Below is a small trained network, with its code and all its weights. Each question gives an input and a class and asks what happens when units are switched off, that is, made to give their printed mean instead of their output.

import numpy as np


def w(rows, s, z=0):
    codes = np.array(rows[::2]) - 128.0
    scale = np.full(codes.shape[1], s)
    scale[-1] = z or s
    return codes * scale


def norm(h):
    return h / np.sqrt((h * h).mean(-1, keepdims=True) + 1e-5)


def f(y):
    return y / 2 * (1 + np.tanh(0.7978845608 * (y + 0.044715 * y**3)))


def log_softmax(a):
    a = a - a.max(-1, keepdims=True)
    return a - np.log(np.exp(a).sum(-1, keepdims=True))


def net(x, mask):
    res = np.array(x, float).reshape(1, 5) / 4 @ E
    u = 0
    for l in range(2):
        y = f(norm(res) @ A[l][:, :-1].T + A[l][:, -1])
        res = res + np.where(mask[u : u + 11], y, B[l][:, -1]) @ B[l][:, :-1]
        u += 11
    return log_softmax(norm(res)[-1] @ U[:, :-1].T + U[:, -1])


A, B = {}, {}
E = w([
[156,81,104,109,148,212,232],'x0',
[132,227,129,201,67,182,149],'x1',
[128,129,129,127,129,128,128],'x2',
[251,142,157,91,30,165,106],'x3',
[131,130,128,129,132,126,130],'x4',
],0.0026)
A[0] = w([
[176,177,154,172,81,169,114,42],'L0N0',
[181,91,72,78,142,180,166,92],'L0N1',
[92,78,88,152,131,158,179,134],'L0N2',
[69,60,152,105,146,51,137,150],'L0N3',
[87,119,164,112,98,142,153,140],'L0N4',
[107,183,144,203,85,91,91,101],'L0N5',
[132,135,166,52,126,126,75,132],'L0N6',
[179,44,102,72,173,141,150,77],'L0N7',
[253,102,144,93,52,129,81,254],'L0N8',
[44,145,89,184,154,67,76,121],'L0N9',
[159,145,180,121,74,53,92,80],'L0N10',
],0.0052,0.0023)
B[0] = w([
[78,220,26,126,50,74,113,170],'L0N0',
[84,3,212,131,73,162,167,172],'L0N1',
[182,183,114,91,150,168,183,162],'L0N2',
[222,118,30,113,118,83,120,164],'L0N3',
[179,165,123,146,149,116,182,134],'L0N4',
[53,96,229,41,119,115,159,173],'L0N5',
[162,149,131,173,249,109,42,141],'L0N6',
[70,138,199,78,86,127,104,166],'L0N7',
[221,101,130,116,167,130,40,254],'L0N8',
[200,93,191,171,48,90,183,185],'L0N9',
[86,92,97,34,166,167,71,154],'L0N10',
],0.0032,0.005)
A[1] = w([
[133,87,127,108,135,126,255,114],'L1N0',
[130,98,99,116,91,47,64,171],'L1N1',
[54,37,133,117,199,96,144,177],'L1N2',
[184,190,132,98,68,145,89,118],'L1N3',
[201,131,73,86,153,165,145,193],'L1N4',
[179,92,82,98,138,159,63,77],'L1N5',
[91,184,159,167,128,131,155,112],'L1N6',
[34,143,172,119,76,73,151,5],'L1N7',
[84,175,39,157,113,123,183,152],'L1N8',
[20,132,162,90,122,204,173,80],'L1N9',
[171,137,74,199,80,222,166,50],'L1N10',
],0.0056,0.0018)
B[1] = w([
[44,194,98,97,111,140,19,252],'L1N0',
[188,229,58,200,216,201,189,237],'L1N1',
[137,192,112,115,13,133,178,194],'L1N2',
[32,115,30,126,86,152,132,239],'L1N3',
[28,50,186,99,101,60,187,227],'L1N4',
[39,114,206,179,156,101,157,204],'L1N5',
[88,82,184,129,141,185,75,156],'L1N6',
[113,37,138,193,93,74,130,150],'L1N7',
[180,92,254,70,216,148,107,195],'L1N8',
[172,191,116,144,235,11,107,176],'L1N9',
[162,68,73,253,177,156,195,239],'L1N10',
],0.0037,0.0027)
U = w([
[219,211,50,166,162,38,190,201],'0',
[43,171,93,19,104,97,198,216],'1',
[68,139,224,203,76,54,120,58],'2',
[100,187,164,179,250,195,189,120],'3',
[192,104,111,91,218,97,28,183],'4',
[164,45,218,58,91,178,133,76],'5',
[91,241,56,138,67,179,52,135],'6',
[135,72,53,194,66,213,200,2],'7',
],0.013,0.00079)

Each question gives the input, the list of numbers given to net, and the class t.
The units are the neurons (one row each of A and B). Each row of codes is followed by its name. A weight is (code - 128) times the scale printed after its matrix; where a second scale follows, it is the last column's (A, B and U).
mask holds one flag per neuron, layer by layer. A switched-off neuron (its flag False) gives its mean, the last column of its row in B, instead of its output. The means were averaged over made-up inputs and are rounded, as every weight is.
A unit's drop is (log p(t) with every unit on - log p(t) with that unit switched off) / (log p(t) with every unit on - log p(t) with every unit switched off).
The circuit of an input: a set's keep is (log p(t) with only the set's units on - log p(t) with every unit switched off) / (log p(t) with every unit on - log p(t) with every unit switched off). Starting from the 12 units with the biggest drops (on a tie, the unit counted first), units are removed one at a time, each time the one whose removal leaves the highest keep (on an exact tie, the one counted first), for as long as the keep stays at least 0.8.
units of the circuit, in order: the units of the circuit, biggest drop first
k most important neurons: the k neurons with the biggest drops, biggest first
k most important neurons of layer l: the k neurons of layer l with the biggest drops, biggest first
drop of u: that unit's drop, to one decimal
input [0,-8,4,-1,0], class 0: units of the circuit, in order => [L1N1 L0N3 L1N2]
input [-1,8,8,-5,-8], class 2: 2 most important neurons of layer 0 => [L0N5 L0N9]
input [-4,0,1,4,-3], class 4: 2 most important neurons => [L0N8 L0N6]
input [1,1,4,6,0], class 7: units of the circuit, in order => [L1N3]
input [8,0,1,3,6], class 5: 4 most important neurons => [L0N1 L1N1 L0N7 L1N3]
input [-2,8,4,-5,7], class 2: units of the circuit, in order => [L0N5 L1N7]
input [-5,-1,8,-6,-7], class 0: units of the circuit, in order => [L0N3 L1N1]
input [1,1,-8,0,-7], class 3: units of the circuit, in order => [L0N8 L0N9 L1N8 L0N5]
input [2,0,-6,-1,7], class 1: 2 most important neurons => [L1N0 L1N1]
input [4,-8,-2,0,-5], class 1: 2 most important neurons of layer 0 => [L0N8 L0N9]
input [3,0,3,1,-8], class 5: 2 most important neurons => [L0N1 L1N1]
input [-1,6,-1,-7,2], class 2: 2 most important neurons => [L0N9 L1N1]
input [-1,5,-7,-7,6], class 2: 2 most important neurons => [L0N9 L1N1]
input [-5,-1,4,0,-2], class 0: units of the circuit, in order => [L1N1]
input [-1,7,-3,-5,0], class 2: 2 most important neurons of layer 0 => [L0N5 L0N9]
input [8,-6,7,0,6], class 1: drop of L1N8 => 0.2
input [2,-4,3,-4,-2], class 1: drop of L0N3 => 0.2
input [5,-8,3,-2,8], class 1: drop of L0N8 => 0.1
